Below is a small trained network, with its code and all its weights. Each question gives an input and a target symbol and asks what happens when units are switched off, that is, made to give their printed mean instead of their output.

import numpy as np


def w(rows, s, z=0):
    codes = np.array(rows[::2]) - 128.0
    scale = np.full(codes.shape[1], s)
    scale[-1] = z or s
    return codes * scale


def f(y):
    return y / 2 * (1 + np.tanh(0.7978845608 * (y + 0.044715 * y**3)))


def softmax(a):
    e = np.exp(a - a.max(-1, keepdims=True))
    return e / e.sum(-1, keepdims=True)


def log_softmax(a):
    a = a - a.max(-1, keepdims=True)
    return a - np.log(np.exp(a).sum(-1, keepdims=True))


def net(x, mask):
    ids = ['βεηθτω'.index(c) for c in x.split()]
    T = len(ids)
    res = E[ids] + P[:T]
    u = 0
    for l in range(2):
        r = res
        for j in range(2):
            rows = slice(2 * j, 2 * j + 2)
            q, k, v = (r @ M[l][rows].T for M in (Q, K, V))
            z = softmax(np.where(np.tri(T) > 0, q @ k.T / 2**0.5, -1e9)) @ v
            o = O[l][rows]
            res = res + np.where(mask[u + j], z, o[:, -1]) @ o[:, :-1]
        u += 2
        y = f(res @ A[l][:, :-1].T + A[l][:, -1])
        res = res + np.where(mask[u : u + 12], y, B[l][:, -1]) @ B[l][:, :-1]
        u += 12
    return log_softmax(res[-1] @ U[:, :-1].T + U[:, -1])


Q, K, V, O, A, B = {}, {}, {}, {}, {}, {}
E = w([
[120,63,165,128,79,116],'β',
[121,173,130,184,133,152],'ε',
[122,115,150,107,171,132],'η',
[94,133,106,98,88,157],'θ',
[96,117,142,143,104,90],'τ',
[2,164,171,195,137,113],'ω',
],0.0092)
P = w([
[190,194,224,103,59,75],'0',
[131,193,190,133,74,105],'1',
[100,155,168,153,100,106],'2',
[72,116,140,164,127,127],'3',
[47,99,117,171,155,136],'4',
[26,74,113,175,168,147],'5',
[4,60,104,179,187,148],'6',
],0.0035)
Q[0] = w([
[234,11,134,56,107,254],'0.h1',
[110,188,76,108,224,213],'0.h1',
[58,128,176,167,127,129],'0.h2',
[156,157,109,113,154,78],'0.h2',
],0.032)
K[0] = w([
[177,45,143,122,119,254],'0.h1',
[93,179,106,109,186,208],'0.h1',
[118,104,74,126,138,140],'0.h2',
[130,149,161,113,99,128],'0.h2',
],0.043)
V[0] = w([
[210,166,151,142,90,117],'0.h1',
[159,158,134,129,119,121],'0.h1',
[169,109,230,144,252,106],'0.h2',
[148,129,134,236,68,83],'0.h2',
],0.011)
O[0] = w([
[126,74,79,148,153,173,3],'0.h1',
[132,113,107,134,139,160,87],'0.h1',
[112,154,2,138,98,49,230],'0.h2',
[208,152,128,155,135,120,77],'0.h2',
],0.0085,0.0013)
A[0] = w([
[180,115,128,93,132,124,72],'0.n1',
[145,139,52,74,113,183,73],'0.n2',
[166,102,113,127,127,144,78],'0.n3',
[139,86,40,114,191,191,71],'0.n4',
[163,146,125,105,88,162,82],'0.n5',
[159,142,81,124,137,109,86],'0.n6',
[141,64,99,140,133,150,87],'0.n7',
[247,108,150,68,241,150,2],'0.n8',
[178,132,25,83,58,162,16],'0.n9',
[150,103,98,161,151,168,78],'0.n10',
[201,86,123,74,184,136,83],'0.n11',
[201,131,123,104,159,100,92],'0.n12',
],0.015,0.0066)
B[0] = w([
[118,79,104,165,117,172,6],'0.n1',
[103,96,156,103,119,188,27],'0.n2',
[109,102,103,181,93,152,4],'0.n3',
[136,97,173,163,74,43,33],'0.n4',
[119,158,106,93,94,88,32],'0.n5',
[171,143,102,140,131,161,44],'0.n6',
[105,136,120,205,113,118,18],'0.n7',
[69,158,4,130,86,7,52],'0.n8',
[156,104,231,177,146,163,39],'0.n9',
[149,141,101,180,92,136,13],'0.n10',
[134,88,103,151,182,98,23],'0.n11',
[111,113,163,135,121,221,25],'0.n12',
],0.017,0.0012)
Q[1] = w([
[193,89,153,69,196,71],'1.h1',
[163,152,149,1,70,87],'1.h1',
[108,178,172,92,237,70],'1.h2',
[211,28,111,180,163,122],'1.h2',
],0.038)
K[1] = w([
[45,92,68,91,112,74],'1.h1',
[29,59,202,124,162,115],'1.h1',
[6,164,69,165,132,102],'1.h2',
[181,107,1,97,61,89],'1.h2',
],0.036)
V[1] = w([
[166,218,94,136,242,174],'1.h1',
[222,156,189,234,126,31],'1.h1',
[163,4,110,29,212,102],'1.h2',
[112,83,190,84,28,54],'1.h2',
],0.016)
O[1] = w([
[11,112,117,124,142,121,232],'1.h1',
[150,167,174,155,194,36,1],'1.h1',
[134,84,173,85,215,38,67],'1.h2',
[87,155,153,80,37,114,220],'1.h2',
],0.011,0.004)
A[1] = w([
[178,147,62,172,193,200,196],'1.n1',
[119,90,88,159,116,125,133],'1.n2',
[174,104,116,63,177,93,103],'1.n3',
[110,74,89,102,166,53,159],'1.n4',
[135,167,13,119,100,74,42],'1.n5',
[214,141,73,128,132,177,64],'1.n6',
[139,161,158,75,168,27,120],'1.n7',
[210,136,126,93,119,121,46],'1.n8',
[118,94,115,206,194,150,1],'1.n9',
[187,111,84,30,153,134,107],'1.n10',
[128,50,161,162,142,22,82],'1.n11',
[253,135,130,91,142,143,68],'1.n12',
],0.014,0.006)
B[1] = w([
[167,117,29,188,190,189,166],'1.n1',
[75,175,190,167,124,95,135],'1.n2',
[62,127,112,144,84,56,211],'1.n3',
[58,119,149,146,154,59,255],'1.n4',
[153,78,32,125,100,70,161],'1.n5',
[93,126,133,95,47,71,139],'1.n6',
[245,146,109,113,108,94,251],'1.n7',
[102,105,113,196,82,154,130],'1.n8',
[136,108,226,42,61,106,145],'1.n9',
[137,119,197,147,143,170,221],'1.n10',
[77,132,111,130,137,248,191],'1.n11',
[131,36,192,216,99,137,134],'1.n12',
],0.017,0.0098)
U = w([
[168,54,160,195,83,123,41],'β',
[145,143,52,197,212,175,153],'ε',
[59,122,122,123,172,49,194],'η',
[120,108,227,27,123,246,186],'θ',
[255,198,136,63,134,72,158],'τ',
[95,114,65,105,26,130,2],'ω',
],0.0028,0.0046)

Each question gives the input, a string of symbols that net reads in full, and the target symbol t.
The units are the heads (2 rows each of Q, K, V and O) and the neurons (one row each of A and B). Each row of codes is followed by its name. A weight is (code - 128) times the scale printed after its matrix; where a second scale follows, it is the last column's (O, A, B and U).
mask holds one flag per unit, layer by layer, with each layer's heads first. A switched-off unit (its flag False) gives its mean, the last column of its rows in O or B, instead of its output. The means were averaged over made-up inputs and are rounded, as every weight is.
A unit's drop is (log p(t) with every unit on - log p(t) with that unit switched off) / (log p(t) with every unit on - log p(t) with every unit switched off).
The circuit of an input: a set's keep is (log p(t) with only the set's units on - log p(t) with every unit switched off) / (log p(t) with every unit on - log p(t) with every unit switched off). Starting from the 12 units with the biggest drops (on a tie, the unit counted first), units are removed one at a time, each time the one whose removal leaves the highest keep (on an exact tie, the one counted first), for as long as the keep stays at least 0.8.
units of the circuit, in order: the units of the circuit, biggest drop first
unit that matters most: the unit with the biggest drop
k most important neurons of layer l: the k neurons of layer l with the biggest drops, biggest first
drop when u is switched off: that unit's drop, to one decimal
input β η η η ω, target ω: unit that matters most -> 1.h2
input η η ω η, target ω: units of the circuit, in order -> (1.h2, 0.h2, 1.n5, 0.h1)
input θ θ ε, target ε: units of the circuit, in order -> (1.n1, 1.h2)
input η β η, target β: units of the circuit, in order -> (1.h1, 1.n12, 0.n8)
input β η θ, target θ: 2 most important neurons of layer 0 -> (0.n2, 0.n6)
input η ω β, target ω: units of the circuit, in order -> (1.h2, 0.h1, 1.n10)
input τ θ η ω η ε τ, target ω: units of the circuit, in order -> (1.h2, 0.h1, 1.n5)
input η η ε η, target ε: units of the circuit, in order -> (1.h2, 1.n1)
input ω η η τ θ, target ω: units of the circuit, in order -> (1.h2, 0.h2, 1.h1, 1.n6)
input θ β ε θ, target β: units of the circuit, in order -> (1.h1, 1.n12)
input β ω η θ η ε θ, target ω: units of the circuit, in order -> (1.h2, 1.n5)
input η τ η ω ω η, target ω: units of the circuit, in order -> (1.h2, 0.h2, 0.h1, 1.n5)
input ε θ β β θ, target β: 2 most important neurons of layer 1 -> (1.n12, 1.n8)
input η θ η θ η, target θ: unit that matters most -> 1.h1
input ω β η, target τ: 2 most important neurons of layer 0 -> (0.n4, 0.n11)
input ε θ τ η η θ, target τ: drop when 0.h2 is switched off -> 1.7
input η ε τ, target τ: drop when 1.h1 is switched off -> 0.8
input θ η ε, target ε: drop when 1.h2 is switched off -> 0.8
input η η θ θ θ ω, target θ: 2 most important neurons of layer 1 -> (1.n3, 1.n4)
input η θ η, target θ: unit that matters most -> 0.n8
